Below are the code and all the weights of a small trained network. Each question names an input and a class and asks about switching units off, where a switched-off unit gives its printed mean instead of its output.

import numpy as np


def w(rows, s, z=0):
    codes = np.array(rows[::2]) - 128.0
    scale = np.full(codes.shape[1], s)
    scale[-1] = z or s
    return codes * scale


def f(y):
    return y / 2 * (1 + np.tanh(0.7978845608 * (y + 0.044715 * y**3)))


def log_softmax(a):
    a = a - a.max(-1, keepdims=True)
    return a - np.log(np.exp(a).sum(-1, keepdims=True))


def net(x, mask):
    res = np.array(x, float).reshape(1, 5) / 4 @ E
    y = f(res @ A[0][:, :-1].T + A[0][:, -1])
    res = res + np.where(mask, y, B[0][:, -1]) @ B[0][:, :-1]
    return log_softmax(res[-1] @ U[:, :-1].T + U[:, -1])


A, B = {}, {}
E = w([
[37,51,149],'x0',
[75,250,152],'x1',
[106,138,18],'x2',
[128,128,128],'x3',
[128,128,128],'x4',
],0.016)
A[0] = w([
[164,119,251,249],'n1',
[73,161,120,117],'n2',
[164,174,149,185],'n3',
[92,137,1,178],'n4',
[162,202,99,197],'n5',
[79,103,93,131],'n6',
[238,107,119,203],'n7',
[124,66,159,187],'n8',
[115,43,102,162],'n9',
[57,95,145,162],'n10',
[101,206,154,159],'n11',
[120,135,45,179],'n12',
[35,170,150,119],'n13',
],0.02,0.013)
B[0] = w([
[128,22,161,251],'n1',
[39,153,104,162],'n2',
[126,129,216,188],'n3',
[131,236,86,226],'n4',
[150,198,202,210],'n5',
[101,148,17,168],'n6',
[249,134,169,208],'n7',
[146,35,93,197],'n8',
[158,115,44,212],'n9',
[32,26,65,187],'n10',
[74,147,214,208],'n11',
[145,228,120,195],'n12',
[12,128,139,188],'n13',
],0.012,0.029)
U = w([
[253,72,171,227],'0',
[255,169,91,254],'1',
[162,24,92,145],'2',
[164,118,9,58],'3',
[131,104,238,131],'4',
[132,202,163,20],'5',
[53,64,159,62],'6',
[53,153,89,140],'7',
],0.013,0.0047)

Each question gives the input, the list of numbers given to net, and the class t.
The units are the neurons (one row each of A and B). Each row of codes is followed by its name. A weight is (code - 128) times the scale printed after its matrix; where a second scale follows, it is the last column's (A, B and U).
mask holds one flag per neuron, in row order. A switched-off neuron (its flag False) gives its mean, the last column of its row in B, instead of its output. The means were averaged over made-up inputs and are rounded, as every weight is.
A unit's drop is (log p(t) with every unit on - log p(t) with that unit switched off) / (log p(t) with every unit on - log p(t) with every unit switched off).
The circuit of an input: a set's keep is (log p(t) with only the set's units on - log p(t) with every unit switched off) / (log p(t) with every unit on - log p(t) with every unit switched off). Starting from the 12 units with the biggest drops (on a tie, the unit counted first), units are removed one at a time, each time the one whose removal leaves the highest keep (on an exact tie, the one counted first), for as long as the keep stays at least 0.8.
units of the circuit, in order: the units of the circuit, biggest drop first
top k neurons: the k neurons with the biggest drops, biggest first
drop of u: that unit's drop, to one decimal
input [1,3,-7,-6,-6], class 6: units of the circuit, in order -> (n7)
input [-3,0,-6,-4,-2], class 0: top 2 neurons -> (n13; n7)
input [-3,0,1,-6,8], class 1: top 3 neurons -> (n13; n1; n11)
input [-1,-4,-5,4,4], class 0: top 2 neurons -> (n7; n10)
input [1,2,-4,-1,4], class 6: top 2 neurons -> (n7; n5)
input [2,-1,0,-4,-2], class 2: top 2 neurons -> (n4; n12)
input [0,6,2,8,-1], class 5: top 3 neurons -> (n10; n5; n1)
input [0,5,-1,2,-6], class 4: top 2 neurons -> (n10; n6)
input [-2,-1,1,4,8], class 1: top 2 neurons -> (n1; n11)
input [6,0,-5,1,8], class 2: top 2 neurons -> (n11; n8)
input [0,3,7,5,4], class 5: top 3 neurons -> (n10; n12; n5)
input [7,4,1,-1,-6], class 7: drop of n1 -> 2.2
input [1,3,-2,3,7], class 6: drop of n7 -> 1.4
input [8,-6,0,-1,6], class 2: units of the circuit, in order -> (n8)
input [-8,2,2,-6,6], class 5: drop of n5 -> 0.1
